Below is a small trained network, with its code and all its weights. Each question gives an input and a target symbol and asks what happens when units are switched off, that is, made to give their printed mean instead of their output.

import numpy as np


def w(rows, s, z=0):
    codes = np.array(rows[::2]) - 128.0
    scale = np.full(codes.shape[1], s)
    scale[-1] = z or s
    return codes * scale


def f(y):
    return y / 2 * (1 + np.tanh(0.7978845608 * (y + 0.044715 * y**3)))


def softmax(a):
    e = np.exp(a - a.max(-1, keepdims=True))
    return e / e.sum(-1, keepdims=True)


def log_softmax(a):
    a = a - a.max(-1, keepdims=True)
    return a - np.log(np.exp(a).sum(-1, keepdims=True))


def net(x, mask):
    ids = ['αβγδζηλξπσφψω'.index(c) for c in x.split()]
    T = len(ids)
    res = E[ids] + P[:T]
    q, k, v = (res @ M[0].T for M in (Q, K, V))
    z = softmax(np.where(np.tri(T) > 0, q @ k.T / 4**0.5, -1e9)) @ v
    res = res + np.where(mask[0], z, O[0][:, -1]) @ O[0][:, :-1]
    y = f(res @ A[0][:, :-1].T + A[0][:, -1])
    res = res + np.where(mask[1:9], y, B[0][:, -1]) @ B[0][:, :-1]
    return log_softmax(res[-1] @ U[:, :-1].T + U[:, -1])


Q, K, V, O, A, B = {}, {}, {}, {}, {}, {}
E = w([
[64,12,133],'α',
[104,26,94],'β',
[134,25,130],'γ',
[171,126,113],'δ',
[124,142,95],'ζ',
[138,154,116],'η',
[98,57,151],'λ',
[104,152,91],'ξ',
[94,46,118],'π',
[48,149,69],'σ',
[217,146,56],'φ',
[84,246,74],'ψ',
[148,242,60],'ω',
],0.013)
P = w([
[139,113,160],'0',
[132,98,69],'1',
[129,105,58],'2',
[130,129,52],'3',
[126,125,21],'4',
[126,133,13],'5',
[127,141,9],'6',
],0.012)
Q[0] = w([
[136,191,87],'h1',
[128,224,169],'h1',
[137,254,127],'h1',
[131,236,92],'h1',
],0.018)
K[0] = w([
[126,164,63],'h1',
[118,70,79],'h1',
[120,108,35],'h1',
[117,166,2],'h1',
],0.025)
V[0] = w([
[4,246,173],'h1',
[188,165,254],'h1',
[12,109,71],'h1',
[233,187,44],'h1',
],0.014)
O[0] = w([
[57,57,23,52],'h1',
[177,17,93,2],'h1',
[10,180,167,195],'h1',
[181,243,27,161],'h1',
],0.013,0.0088)
A[0] = w([
[198,16,115,144],'n1',
[127,48,193,103],'n2',
[194,126,74,140],'n3',
[119,54,147,66],'n4',
[82,119,168,127],'n5',
[121,34,143,43],'n6',
[254,158,126,8],'n7',
[116,228,91,161],'n8',
],0.0089,0.012)
B[0] = w([
[207,236,197,153],'n1',
[152,49,126,175],'n2',
[105,192,115,157],'n3',
[120,84,60,143],'n4',
[87,156,146,162],'n5',
[145,84,1,143],'n6',
[12,149,125,156],'n7',
[157,37,135,255],'n8',
],0.0099,0.028)
U = w([
[70,52,127,40],'α',
[79,167,249,92],'β',
[218,107,205,49],'γ',
[171,218,192,54],'δ',
[150,133,130,245],'ζ',
[231,151,116,194],'η',
[195,54,101,210],'λ',
[99,118,114,253],'ξ',
[107,90,152,196],'π',
[3,147,136,84],'σ',
[77,227,109,128],'φ',
[68,80,30,85],'ψ',
[193,129,11,32],'ω',
],0.007,0.0075)

Each question gives the input, a string of symbols that net reads in full, and the target symbol t.
The units are the heads (4 rows each of Q, K, V and O) and the neurons (one row each of A and B). Each row of codes is followed by its name. A weight is (code - 128) times the scale printed after its matrix; where a second scale follows, it is the last column's (O, A, B and U).
mask holds one flag per unit, heads first, then neurons. A switched-off unit (its flag False) gives its mean, the last column of its rows in O or B, instead of its output. The means were averaged over made-up inputs and are rounded, as every weight is.
A unit's drop is (log p(t) with every unit on - log p(t) with that unit switched off) / (log p(t) with every unit on - log p(t) with every unit switched off).
The circuit of an input: a set's keep is (log p(t) with only the set's units on - log p(t) with every unit switched off) / (log p(t) with every unit on - log p(t) with every unit switched off). Starting from all 9 units, units are removed one at a time, each time the one whose removal leaves the highest keep (on an exact tie, the one counted first), for as long as the keep stays at least 0.8.
units of the circuit, in order: the units of the circuit, biggest drop first
unit that matters most: the unit with the biggest drop
k most important neurons: the k neurons with the biggest drops, biggest first
drop when u is switched off: that unit's drop, to one decimal
input α λ ζ λ ω φ η, target ω: unit that matters most -> n8
input β δ δ β λ ψ ξ, target ψ: units of the circuit, in order -> (h1; n8)
input φ ψ λ ξ α, target φ: 2 most important neurons -> (n7; n3)
input γ β γ ψ ζ, target ψ: units of the circuit, in order -> (h1; n8)
input σ α ψ, target ψ: 2 most important neurons -> (n8; n1)
input η σ η, target σ: 2 most important neurons -> (n1; n2)
input δ α β λ β ω σ, target ω: units of the circuit, in order -> (n8; h1)
input φ λ ζ β ζ λ, target φ: 2 most important neurons -> (n7; n3)
input η η γ, target η: units of the circuit, in order -> (h1; n1; n8)
input α π ζ α β λ, target α: units of the circuit, in order -> (h1; n2)
input φ φ φ η, target φ: units of the circuit, in order -> (n7; h1)
input η σ φ, target φ: 3 most important neurons -> (n7; n2; n3)
input δ β ω σ, target ω: 3 most important neurons -> (n8; n7; n5)
input ψ γ λ, target ψ: units of the circuit, in order -> (h1)
input δ β ζ λ, target δ: 2 most important neurons -> (n1; n8)
input η γ α, target η: 2 most important neurons -> (n1; n8)
input δ β η γ, target δ: drop when n7 is switched off -> 0.1
input η η β β π, target η: drop when n3 is switched off -> 0.0
input ω β η, target ω: drop when h1 is switched off -> 1.0
input ω λ λ, target ω: units of the circuit, in order -> (h1)
input γ α λ β λ, target γ: drop when n4 is switched off -> 0.0
